(in the rows, 128 means zero)
[122  93 121 128 136 116  89 121 119 123 148 191 143 129 101 180 114 171
 104 129 120 130 149 160 115 143 108 148 110 132 151 137 151 135 128 128
 129 109  89 150 142 118 141 138 145 126 126 111 132 111]	0
[108 115 128 113 125 123  84 128  98 140 122 195 137 125 124 167 112 157
  82 149 128 134 122 146 102 135 121 163 122 133 143 135 133 156 134 145
 142 104 120 155 121 125 138 149 121 135 119 136 125 142]	6
[108 161 175 157  93  97  88 101 156  56 125 174 130  88 175 158 123 101
 178 116 128  88 107 170 171 118  76 145 135 127  99 133 149 145 106 119
 106 196  90 107 177 135 117 118 108 110 138 126 126 110]	0
[119  92 159 120 142 123  95 108  91 121 163 172 121 125 131 145 131 159
 105 148 113  84 140 110 100 131 135 125 121 114 137 134 112 144 101 138
 126 107  99 121 139 153 150 197 135 136 102  86 132 131]	2
[ 98 164 161 137 128 164 150  83 143  78  97 156 105 132 175 166 138  90
 201 132 117 126 147 123 150 113 107 123 144 147 111 131 169 116 125 139
 105 106 151 108 151 138 151 151 106 141 148 113 131 119]	6
[121 127 137 111 114 109 136  96  99 164  89 152 103 136 129 138 129  92
 172 133 142 122 136  74 150 130  95 115 161 122 136 136 129 152  62 139
 135 109 192 101 122 121 165 114 134 180 137 113 109 121]	5
[ 96 148 162 140  91 114 201 135  97 110 132 106  97 131 149 208 137 116
 154 104 136  92 130 108 175 158  78 126 147 116  99  93 170 132 116 149
 147 169 155 118 126 128 161 140 130 119 153 103 139 127]	1
[123 101 145 125 150 122  88 129 118 123 126 188 169 128 136 197 105 156
  83 134  99  87 125 160 128 133  93 158  93 159 142 148 160 176 105 126
 134 126 112 134 157 109 141 161 110 135 130  98 146 127]	5
[101 165 128 136 102  71 162 125 142  66  79 158 130 144 184 214 112 113
 172 121 132  68 173 154 155 117  62 122 127 151  42  88 192 135  72 118
 122 152 174  83 129 124 126 100 139 114 148  79 124 104]	8
[124 120 138 130 132 100  67 125 123 132 121 202 140 124 140 170 115 158
 111 142 133  89 117 143 140 124  93 139 113 130 122 137 151 160  83 137
 137 133 141 134 147 124 126 145 127 148 127 113 117 128]	0
[125  77 133 131 124 117  98 106 123 104 128 174 151 118 142 177 108 194
 101 127 177 117 130 181 112 140  97 148 101 119 148 122 137 156 102 149
 124 134 116 119 147 115 129 136 121 126 120 123 150 124]	9
[125 107 126 120 135 105  88 134 126 126 119 161 152 111 153 182 110 180
  98 139 152  83 125 179 141 126 100 158  84 129 120 135 138 168  82 134
 119 132 130 124 137 102 131 130 102 147  94 127 145 120]	5
[125  94 125 112 140 108  89 125 105 127 146 194 137 125 111 179 131 164
  89 145 104  93 143 142 132 136 104 150  98 127 151 141 140 150 130 135
 162  84 122 126 139 123 159 169 131 117  96  83 126 126]	6
[100 104 132 148 157  83 112 112  95 140 128 137  96 121 147 128 116  97
 141 168 184 101 127 127 148 121 118 121 136 114 126 117 144 145  93 148
 142 135 123 128 144 104 141 145 130 181 177 128 139  90]	0
[127 126 147 141 103 113 128 126 116 134 142 137 145 159 129 209 133 141
 150 116 132  76 148 139 189 132  73 130 152 140 114 128 171 169  89 116
 139 149 139 106 139 113 163 170 132 128 117  91 134 103]	2
[130  97 145 123 141 111  99 105  93 109 119 184 152 132 142 166 101 160
  93 153  79 110 125 163 117 119 119 136  84 130 115 135 142 152  95 130
 136 117 101 144 143 121 135 180 123 138  76 133 138 144]	7
[105  83 144 132 115 139 126  97  98  97 139 185 168 123 155 220 132 142
  97 126 105 124 134 173 129 135 144 152 120 136 134 131 137 127 150 132
 125 144  95 142 163 125 156 194 112  77 119 110 150 136]	3
[124 122 161 159 109 139 142 117 122 120 112  93 113 159 145 203 139 114
 140 115 129  97 170 132 142 134 102 141 147 138 147 129 123 104 111 117
 147 134 150 120 163 118 153 151 146 133 155 106 140 103]	4
[112  94 147 134 140 139  95 114  87 116 149 144 152 129 146 154 127 122
  96 146 129 122 116 161 131 135 101 156 103 126 150 138 129 129 152 112
 124  94 117 136 159 129 148 183 125 130  97 113 119 128]	1
[107  83 168 105 130 147  99 104 106 125 170 162 103 103 113 123 135 149
 119 141 137 119 142 123 110 130 138 150 141 110 142 128 134 152 137 152
 148 106 120 133 129 143 143 173 138 145 103 103 125 119]	9
[136 112 161 126 127 148  90 128  98 149 158 156 138 134 133 148 131 166
  97 132 105  83 128 135 123 127 110 146 125 139 153 151 119 152 113 132
 141 106 116 153 142 123 148 176 148 140  98  96 137 134]	9
[126  82 131 130 136 124  98 111 108 112 129 164 154 132 128 182 116 170
  94 107 166 127 138 166 125 161 120 150  99 125 143 136 150 151 145 144
 125 153  94 144 142 119 147 138 121 129 116 133 137 139]	0
[106  85 131 131 118 125 109 121 123 130 146 195 150 133 140 181 105 177
  97 136 142 102 116 168 122 136 121 154 111 123 145 142 140 162  76 156
 122 156 126 152 145 119 141 148 126 131 122 133 134 121]	2
[127 100 118 136 145  92  81 154 134 123 138 168 140 124 142 174 101 190
 107 129 136  99 109 153 140 132 111 153  91 121 114 134 160 160  66 138
 143 143  73 142 149  92 133 145 120 134 126 150 135 108]	9
[122 131 146 128 150 145 104 100 105 128 117 184 130 124 134 183 124 160
 114 154  97 110 137 148 137 121 128 134 112 118 156 149 147 134 101 134
 140  93 113 149 143 121 175 184 129 123 113 120 139 137]	8
[135 167 111 154 102  96 154 122 165  94  97 171 128 117 145 231 116 126
 162  87 110  72 160 144 144 123  62 126 140 162  71 124 184 127  40  98
 148 138 137 119 156 107 143 114 134 130 132 101 131 118]	4
[108 167 162 143 146 107 137  91 146 108  75 176  98 138 169 189 128 109
 153 138 124 116 136 141 127 116 133 146 131 132 107 117 151 133  63 130
  96 156 154  96 157 126 134 131 102 157 159 146 118 114]	4
[123  79 167 115 122 127  91 116  91 135 172 155 141 129 137 181 132 165
  97 133 101  90 118 132 124 125 136 143 112 140 152 159 136 155 117 121
 147 156 109 138 172 117 172 185 127 124  95 114 146 132]	5
[113 163 156 141 125  98 143 127 104 115 123 124  99 162 147 155 143 162
 161 138 146  82 154 105 196 134 104 125 145 122 114 102 166 156  61 135
 134 165  81  99 114  90 169 128 130 149 151 116 142  84]	9
[112  89 116 120 126 113  69 119 135 112 146 189 146  91 128 172 119 179
 101 137 128 111 124 182 132 139 117 150  98 115 142 121 161 140 158 150
 136 120  89 142 141 118 142 136 106  90 104 118 135 116]	6
[ 97 103 121 132 141 114  98 134  94 109 132 166 128 118 149 169  95 149
  93 152  96 130 129 149 124 130 101 161  98 121 101 116 151 120 113 151
 152 107  77 153 134 132 140 153 137 123 129 126 128 122]	7
[123 107 131 114 131  96 132 136 107 117 138 180 133 124 128 167 105 146
 107 140 123  76 133 130 127 146 107 138 100 131 125 129 143 172 115 158
 132 145 100 111 119 114 125 143 152 134 123 125 122 112]	7
[112  92 155 109 125 133 100 107  85 125 139 177 115 115 137 150 121 139
 105 165 115 105 133 117 108 120 129 140 137 121 131 127 126 131 115 130
 165  76 126 145 133 125 148 207 145 131 124 110 122 138]	6
[117  99 132 139 130 117  79 117  90  94 133 205 138 119 152 196 114 170
  89 143 137 117 125 169 128 147  96 156  94 121 140 140 154 130  73 124
 140 113  75 152 150 112 130 169 120 122 131 123 136 123]	0
[137 156 144 155 106 130 138 110 152 149 140 147  99 118 111 170 147 141
 159 118  91 108 172 107 131 102  80 137 164 144 125 114 141 124  79 103
 145 103 141 105 134 141 170 134 164 113 133  65 131 129]	9
[109  76 152 118 149 136 106  86  91 109 143 209 147 115 129 180 111 159
  96 134 111 131 131 155 105 133 127 153 114 123 158 137 143 147 117 146
 126 132  95 139 153 137 142 163 129 127 141 109 137 134]	9
[120 101 138 119 144 121  85 126 121 120 137 206 162 133 133 183  99 193
  73 141 115 103 132 170 128 145 115 163  83 132 133 137 159 178  98 148
 135 144  90 151 126 111 145 160 118 123 116 135 139 141]	1
[ 99 147 146 138 113 112 157 110 112 110 108 117 117 188 175 217 149 107
 168 116 121  91 162 163 158 139 117 127 130 131 101 103 174 100 156 138
 131 191 156 113 156 116 148 139 140 111 156  83 137  99]	6
[114 138 160 138 133 148 169  72 123 121  94 146 104 145 141 215  90 111
 156 151 120 106 155  95 139 118  93 142 156 139 109 112 130 130  77 144
 128 131 180 102 129 134 136 152 125 153 145 116 141 127]	8
[119 137 164 134 131 105 160 112 147 119  96 134 105 123 149 178 120 116
 162 113 131  81 137 132 138 110 114 129 142 124 101 123 136 155  57 133
 114 147 167 105 138 125 140 108 118 173 145 109 149 113]	9
[138 127 150 130 105 112 129  84 126 140 139 151 101 127 131 152 115 115
 179 154 135 120 172  62 134 121  76 118 166 119  74 105 160 135  74 125
 141 104 156  95 115 145 148 171 141 147 115  97 114 134]	1
[107 122 149 124 143 124 131 114  91 109 135 180 110  90 122 140 116 143
 117 159 118 127 128 154 141 127 102 159 111 120 145 127 136 146 113 140
 129  81 109 137 153 124 148 169 126 131 114 139 114 124]	5
[ 99  97 137 144 111 133 159  99 136  97 145 161 128 133 126 198 125 154
 150 134 140  99 169 122 200 123  82 142 123 117 112 126 191 135  74 141
 146 147 108  86 156 134 159 162 134 127 114 112 119  96]	3
[123 108 155 126 136 145  70  96 105 113 154 165 140  85 152 110 129 115
 118 174 117 108 100 135 129 120 107 150 117 118 156 146 107 132 128 132
 134 118 124 125 148 133 135 183 108 126 110  98 119 127]	5
[129  94 139 135 147 145 104  90 107 115 125 157 162 130 128 172 118 132
  95 137 112 120 129 172 106 130 117 147 113 120 156 140  96 125 142 125
 129  98 118 129 149 150 139 168 125 122 113  77 151 150]	3
[121 127 117 147 128 120 162 106 134  72  87 149 146 159 168 236 117 132
 142 138 124  88 176 164 181 126  96 136 117 125  56 111 165  88  79 140
 127 130 137 101 148 121 134 155 131 130 171  84 138 118]	4
[131 162 147 140 125 111 102 114 137  80 109 153 112 121 186 185 133 114
 161 123  98  67 140 125 152 118 100 132 122 138 101 137 158 101  91 128
 153 126 131  95 162 133 166 146 119 127 139  81 127 123]	6
[135 114 124 142 118 113 154 116 150 152 131 128 112 103 124 162 152 130
 166  84 140  82 167  90 150 107  92 104 145 143  76 111 157 147  85 131
 145 131 145 121 124 142 170 145 144 150 117  85 128 146]	0
[109 129 139 140 129 135 116  83 130 116 154 114 115 118 170 112 112  60
 171 139 130 125 159 139 144 146 109 151 129 127 110 128 124  91 234 142
 106 122 138 115 154 140 144 152 130 124 117 126 123 128]	6
[141 134 128 145 130 107 171  96 121 131 119 164 107 133 124 176 129 114
 146 118 147 121 165 164 174 139  81 136 142 121 110 133 159 134 100 127
 139 169 200 144 150  94 143 119 151 140 136 119 122 121]	9
[130 121 147 156 104 122 219 126 165 132  93 123 114 163 165 229 115 128
 157 117 133  67 146 135 134  98 101 131 156 130 115 116 141 110   4 151
 145 110 158 107 129  89 156 138 156 148 155 100 148  82]	6
[109 109 132 140 111 121 120 103 115 160 139 165 136 140 138 165 128 166
 152 114 163  84 104 142 165 131 103 113 146 142 117 116 163 164  73 157
  99 188 140 115 145 102 114 121 156 161 155 101 131 114]	0
[102 121 168 132 124 152 159  96  82 138 125  81  89 166 170 208 121  95
 170 163 123  84 160  99 154 122 115 140 153 121  89 114 141 104 133 148
 138 147 169 138 139 123 162 158 139 144 116  88 142 112]	5
[117 169 167 141 115 149 155 118 159 174 128 137 117 117 148 138 141 130
 175 111 140  91 143 104 175  99  82 130 162 146 109 127 163 182  65 152
 125 160 182  95 124 133 148 160 137 166 140 123 120 128]	9
[135 117 142 145 137 115  77 140 130 123 134 177 150 123 149 173 129 170
  95 132 135  82  93 161 119 126  99 152 108 138 150 157 133 169  91 141
 124 137 109 129 145  98 135 135 125 136 101 102 134 121]	6
[118  97 131 117 146 112  97 121  78 129 122 167 141 148 108 180 124 133
  81 155 122 122 125 136 124 146  86 140 104 122 144 134 122 158 147 127
 148 138 115 139 137 125 126 175 121 113 112 107 141 124]	2
[120  84 140 130 153 125  69 103  92  95 137 172 143 128 133 200 113 176
 103 131 118  88 157 155 134 148 114 141  95 126 137 140 154 138 114 137
 125 122  84 116 156 129 143 146 116 148 111  84 143 123]	5
[116 107 138 108 111 108 180 125 109 125 142 105  90 140 105 135 156 101
 165 107 162  95 169  86 166 144 102  94 172 132  69  82 144 178 168 150
 153 177 149 125 105 126 126 143 157  96 144 102 121 110]	7
[110  93 126 123 142  96  85 126 110 114 134 171 146 126 157 153 114 161
  92 135 117 127 131 177 120 134 131 169  80 127 123 115 153 144 128 135
 134 138  81 151 138 134 156 140 113 113 128 131 133 134]	3
[111  91 144 117 137 142  96 126 101 134 148 173 142 119 108 144 118 164
  98 125 107 114 120 145 122 127 112 146 111 138 160 152 139 183  99 142
 146 138  99 146 133 136 148 169 141 136 123 124 133 136]	2
[110  94 135 124 142 135  97 116 109 104 121 190 162 132 154 198 108 144
 104 135  90 110 135 159 155 135  83 156  78 129 130 150 161 146  94 138
 128 126  91 139 145 131 133 154 102 117 117 113 136 126]	5
[124 137 154 131 109 118 164  89 158  83 107 142 142 122 160 191 100 106
 194 114 136  67 145 121 175 134  77 123 133 130  93 109 178 150 102 152
 115 176 151  91 120 140 156 108 108 152 161 101 134 125]	1
[117 120 126 153  86 123 146 107 158 129 108 143 121 138 144 151 134 144
 158 107 174 134 124 143 136 128 143 122 154 126 112 120 145 142  60 132
 115 178 149 125 142 102 142 101 136 138 151 147 131 122]	7
[110 128 177 139 124 126 154 111 108 117 132 100  78 117 136 136 133  90
 168 116 146  79 173  99 167 141  76 119 166 129  95 119 157 161 106 142
 133 150 157 123 138 122 145 147 129 166 127 100 131  90]	9
[128 177 152 145 161  97 165 122 144 110 116 121  98 139  89 130 124  90
 161 117 110 118 165 133 151 122  49 143 126 162 115 123 165 172 128 104
 131 148 158 102 160 140 151 128 132 156 124 110 114 101]	2
[130 144 110 147 150 130 159  97 146  70  73 169 122 115 115 192  90  84
 165 113 108 108 144 128 116 126  95 132 132 171  98 130 147 122 107 128
 139 104 146 129 185 129 126 140 122 155 144 130 104 128]	4
[130  83 146 128 125 108 117 112 108  86 158 175 151 114 137 201 116 157
 115 130 117  89 131 155 109 132 117 147 110 131 106 120 134 167 141 140
 137 155  99 131 132 138 134 179 128  97  87  97 136 151]	3
[112  80 144 125 131 114 111 111  87 114 167 169 124 130 143 182 120 168
 106 142 132 101 116 146 138 148 136 137 125 114 128 124 145 127 132 153
 125 128 102 132 154 109 145 138 135 112 116  97 145 124]	5
[109 142 173 117 128 111 167 103 109 139 159 132  83 124 128 128 145 136
 171 133 156  70 125 114 172 115  90 114 172 115 104  96 150 171  94 164
 142 170 175  95 133 138 156 163 156 141 128  85 115 104]	2
[131 111 124 138 146 115  72 122 129 158 155 184 143 130 101 135 118 169
  99 152 117 117 124 140  93 123  85 141 108 125 167 160 140 172  51 126
 158 113 120 137 118 122 156 169 140 177 107 106 129 127]	4
[120 100 124 130 136 124  75 118 126 116 132 169 143 132 143 193 115 171
 114 148 149  98 131 160 130 137 110 146 107 122 133 127 151 136 121 143
 125 129 117 139 133 125 148 134 122 116 131 101 133 117]	0
[113 104 129 140 137 117  84 127 114  76 111 200 153 142 148 224 104 144
 111 150  86  95 165 155 137 130  90 153  85 136 102 149 183 128  93 119
 133 126  57 142 159 117 136 156 130 120 126 107 122 110]	5
[ 96 144 153 149 143 116 134  96 147 115 106 161 121 150 165 170 109 101
 158 152 105 118 151 140 159 115  65 133 123 118 114 127 168 118  43 119
 121 119 136 111 144 110 142 144 123 155 150 109 143  81]	1
[101  72 157 106 149 150  96  84  67 134 143 191 134 137 116 154 114 151
  78 145 122 136 105 135 125 157 124 147 117 112 172 138 131 171 119 156
 144 141 106 150 129 136 145 188 122 120 136 125 132 145]	8
[106 122 139 132 146 139 170  99 132 106 109 150 142 152 125 179 112  86
 150 117  92 139 175 160 174 115  69 142 129 134  94 140 195 126 109 130
 132 156 164 129 134 145 157 143 143 158 144 105 113 109]	2
[124 104 105 132 141 121 109 134  97 126 119 163 149 138 125 173 105 118
 104 153 113 113 123 160 132 136 106 148 112 137 119 134 132 139 125 136
 157 108 126 159 146 112 121 175 135 124 132 111 125 122]	3
[ 95 109 158 135  95 115 191 101 142 112 119 148 131 119 137 167 144 118
 194 110 139  78 152 102 169  93  82 111 155 156 100 111 155 182  79 142
  94 148 149 101 145 118 146 131 136 147  99 104 122  86]	8
[109 113 200 141  77 145 205  95 144 122 149 113 135 166 147 208 132 110
 160  81 123  94 154 129 140 148 116 133 172 131 121 113 152 135 116 141
 109 180 159 107 126 120 145 140 137 147 127  87 162 111]	1
[107  73 141 107 121 141  77  99  93 134 173 171 151 106 118 143 123 178
 104 142 131 101  96 138 104 134 125 142 118 131 153 139 122 171 139 146
 129 140 114 140 148 138 169 182 127 125  86  96 139 142]	2
[113 102 157 141 118 143 159  86 123  60 137 157 113 135 133 198 124 154
 197 110 109  73 161 122 157 125 119 121 134 152  78 108 166 146 126 173
 116 164 103 101 173 140 143 170 158 116 118  83 124 129]	2
[116 117 144 135 168 130  94 117 106 119 124 172 144 115 129 167 111 167
  82 146 126  90 125 155 138 131  89 150  95 124 159 140 139 167  89 132
 128 101 105 123 124 128 151 159 119 155 115 107 134 129]	8
[117 113 110 130 147 101  99 147 109 128 123 173 145 127 120 155 110 138
 101 142 124 104 136 137 135 136  65 144  98 134 120 138 140 176 109 125
 140 116 125 139 116 123 122 132 140 139 110 108 120 128]	3
[144 108 121 125 145 110  88 112 117 117 141 189 143 120 112 159 126 169
 102 135  93 110 136 157 126 120 119 141  99 135 115 148 135 146 112 119
 143  98  78 138 160 124 153 183 130 117  98 107 135 150]	6
[122  97 152 127 135 145 100 103 125 129 141 188 148 115 152 200 106 168
  83 126 107  88 130 152 131 136 125 159 112 131 124 138 154 131 132 163
 120 137 117 135 155 134 141 168 111 125 101 120 127 141]	6
[119 164 147 160 130 120 162 113 133 105  98 146  96 139 117 200  97  80
 166 114 107 121 154 114 144 136  83 125 167 135  74 123 164 138 103 129
 129 159 164 128 140 147 114 130 130 159 148 131 114 135]	3
[117 108 147 122 141 133 106 122  90 116 150 157 128 101 125 148 126 145
  91 149 118  85 126 152 119 131 122 153 121 127 146 134 103 147 120 141
 143 108  99 144 151 131 147 198 143 107 123 101 122 117]	8
[113 103 125 129 126 125  84 124 106 101 130 159 138 129 147 160 106 145
 104 161 119 100 132 137  88 136 124 147 103 128 123 121 132 128 128 128
 151 112 104 147 130 143 144 163 128 118 121  98 129 142]	3
[130 159 150 152 100 151 145 103 151 101 133 128 139 145 144 207 140 117
 191 106 101  70 172 123 156 132 127 124 163 147 122 134 166 120 137 125
 127 138 127 119 145 138 187 137 133 112 134  73 130 127]	4
[121  87 166 134  98  88 141  99 128 160 161 149 116 160 137 208 136 155
 171 140 151  81 135 123 147 114 109 148 141 110  90 128 172 188  48 144
 128 172 158  99 133 116 169 151 150 169  97  87 136 121]	4
[ 90 102 158 123 133 126 162  81  65 131 113 130 101 130 133 195 132 112
 144 138 106 108 162 114 176 109  81 131 147 120 118 101 173 124  86 134
 154 106 144 115 131 146 187 148 129 176 153  69 148 111]	9
[119 139 155 127 123  95 121 111 136 113 133 145 125 127 131 155 140 109
 153 122 126  68 158 125 157 118  79 112 142 130 104 129 169 156 111 129
 155 176 146 122 134 140 166 126 130 140 128  64 136 105]	0
[118  73 131 121 142  97  91 109 124 128 146 183 143 118 101 125 107 137
 112 137 118 152 122 141 105 139 110 142 101 126 157 134 144 177 116 133
 127 129  89 116 132 129 134 163 115 141 113 145 125 113]	3
[122 153 188 139 116 146 197  84 142 113 123 133 107 126 171 189 145 120
 138 108 120  89 140 169 116 110 147 117 169 123 126 114 136  99 110 122
 126 134 198 123 146 143 191 162 141 122 144  91 155 150]	3
[111 140 151 153 136 144 165  80 143  96  86 158 143 117 138 228  92  83
 176  99 126 108 137 138 167 142  75 128 156 132  79 123 195 161 124 147
 104 169 140 117 142 145 121 122 104 148 163 116 132 152]	4
[107  81 122 111 147 137  95 107  90 119 129 184 131 131 134 161 128 155
 101 154 120 112 155 134 138 133 117 139 102 120 126 129 140 125 130 144
 145  78 112 140 144 127 138 186 131 122 113 102 119 125]	6
[143  89 136 128 135 134  77 107 140 144 160 194 144 107 113 145 125 186
  93 135 134  99 133 152 137 128 102 145 113 142 143 144 146 175  89 142
 138 146 114 128 157 108 136 186 124 126 113 122 134 119]	9
